Here is a tiny trained network, its code and every weight. The questions are about switching its units off for an input and a class, where a switched-off unit gives its printed mean instead of its output.

import numpy as np


def w(rows, s, z=0):
    codes = np.array(rows[::2]) - 128.0
    scale = np.full(codes.shape[1], s)
    scale[-1] = z or s
    return codes * scale


def f(y):
    return y / 2 * (1 + np.tanh(0.7978845608 * (y + 0.044715 * y**3)))


def log_softmax(a):
    a = a - a.max(-1, keepdims=True)
    return a - np.log(np.exp(a).sum(-1, keepdims=True))


def net(x, mask):
    res = np.array(x, float).reshape(1, 3) / 4 @ E
    y = f(res @ A[0][:, :-1].T + A[0][:, -1])
    res = res + np.where(mask, y, B[0][:, -1]) @ B[0][:, :-1]
    return log_softmax(res[-1] @ U[:, :-1].T + U[:, -1])


A, B = {}, {}
E = w([
[115,29,212],'x0',
[111,204,225],'x1',
[253,130,149],'x2',
],0.0046)
A[0] = w([
[205,128,140,88],'N0',
[112,32,202,94],'N1',
[121,158,163,64],'N2',
[125,139,144,49],'N3',
[126,128,135,72],'N4',
[134,194,76,75],'N5',
[123,81,162,70],'N6',
[114,126,128,8],'N7',
[114,200,203,81],'N8',
[177,129,135,90],'N9',
[127,128,128,179],'N10',
[124,125,124,10],'N11',
[248,125,149,84],'N12',
[114,198,201,82],'N13',
[137,209,62,90],'N14',
[32,124,115,84],'N15',
[135,198,72,81],'N16',
[43,124,117,81],'N17',
[137,128,129,86],'N18',
[130,129,129,185],'N19',
[130,170,99,63],'N20',
[128,123,131,60],'N21',
[102,126,126,47],'N22',
[121,129,128,95],'N23',
[159,128,133,51],'N24',
[149,128,131,44],'N25',
[129,130,130,66],'N26',
[130,128,128,201],'N27',
[129,120,115,44],'N28',
[123,144,147,34],'N29',
[128,125,133,47],'N30',
[137,81,66,81],'N31',
[128,128,128,253],'N32',
[138,75,60,90],'N33',
[120,59,178,107],'N34',
[133,101,90,77],'N35',
[140,129,130,26],'N36',
[140,67,52,91],'N37',
[24,123,114,92],'N38',
],0.015,0.0031)
B[0] = w([
[131,195,106,161],'N0',
[6,108,124,252],'N1',
[124,145,173,124],'N2',
[115,148,155,106],'N3',
[114,143,143,109],'N4',
[46,123,131,174],'N5',
[71,133,137,149],'N6',
[106,164,147,98],'N7',
[147,132,225,188],'N8',
[128,170,118,133],'N9',
[135,119,121,151],'N10',
[109,157,150,96],'N11',
[134,253,87,211],'N12',
[147,132,221,186],'N13',
[28,106,121,206],'N14',
[139,212,102,218],'N15',
[41,118,127,183],'N16',
[136,201,108,199],'N17',
[121,143,132,113],'N18',
[137,117,119,153],'N19',
[75,135,140,131],'N20',
[113,142,139,106],'N21',
[117,162,136,114],'N22',
[125,138,132,118],'N23',
[118,167,132,110],'N24',
[115,161,137,104],'N25',
[118,143,139,107],'N26',
[142,110,114,162],'N27',
[116,146,152,105],'N28',
[114,153,161,104],'N29',
[112,145,142,103],'N30',
[137,141,203,176],'N31',
[149,100,108,193],'N32',
[144,136,210,191],'N33',
[55,110,122,201],'N34',
[130,138,171,137],'N35',
[113,157,141,98],'N36',
[148,136,223,207],'N37',
[146,216,94,234],'N38',
],0.057,0.0039)
U = w([
[13,75,96,132],'0',
[167,232,57,140],'1',
[173,99,253,154],'2',
[208,5,17,201],'3',
[142,109,116,2],'4',
],0.0059,0.0043)

Each question gives the input, the list of numbers given to net, and the class t.
The units are the neurons (one row each of A and B). Each row of codes is followed by its name. A weight is (code - 128) times the scale printed after its matrix; where a second scale follows, it is the last column's (A, B and U).
mask holds one flag per neuron, in row order. A switched-off neuron (its flag False) gives its mean, the last column of its row in B, instead of its output. The means were averaged over made-up inputs and are rounded, as every weight is.
A unit's drop is (log p(t) with every unit on - log p(t) with that unit switched off) / (log p(t) with every unit on - log p(t) with every unit switched off).
most important unit: the unit with the biggest drop
top k neurons: the k neurons with the biggest drops, biggest first
drop of u: that unit's drop, to one decimal
input [3,-3,-1], class 3: top neuron -> [N14]
input [6,6,-7], class 1: top 2 neurons -> [N38, N15]
input [0,5,-4], class 2: top 4 neurons -> [N12, N8, N13, N0]
input [4,-1,5], class 1: top 2 neurons -> [N12, N14]
input [1,2,-4], class 1: top 2 neurons -> [N38, N15]
input [1,-4,-4], class 1: top 3 neurons -> [N8, N13, N38]
input [-6,-8,-8], class 1: top 4 neurons -> [N38, N15, N17, N8]
input [-8,-7,8], class 0: top 3 neurons -> [N14, N16, N5]
input [6,1,-7], class 1: top 3 neurons -> [N38, N15, N17]
input [1,6,5], class 2: top 4 neurons -> [N8, N13, N38, N15]
input [-6,-8,3], class 2: top 2 neurons -> [N37, N33]
input [-3,-2,1], class 3: top 2 neurons -> [N1, N34]
input [3,1,-7], class 1: drop of N19 -> 0.0
input [-6,-3,5], class 0: most important unit -> N14
input [-2,-8,6], class 2: drop of N31 -> 0.1
input [4,7,6], class 2: drop of N13 -> 2.7
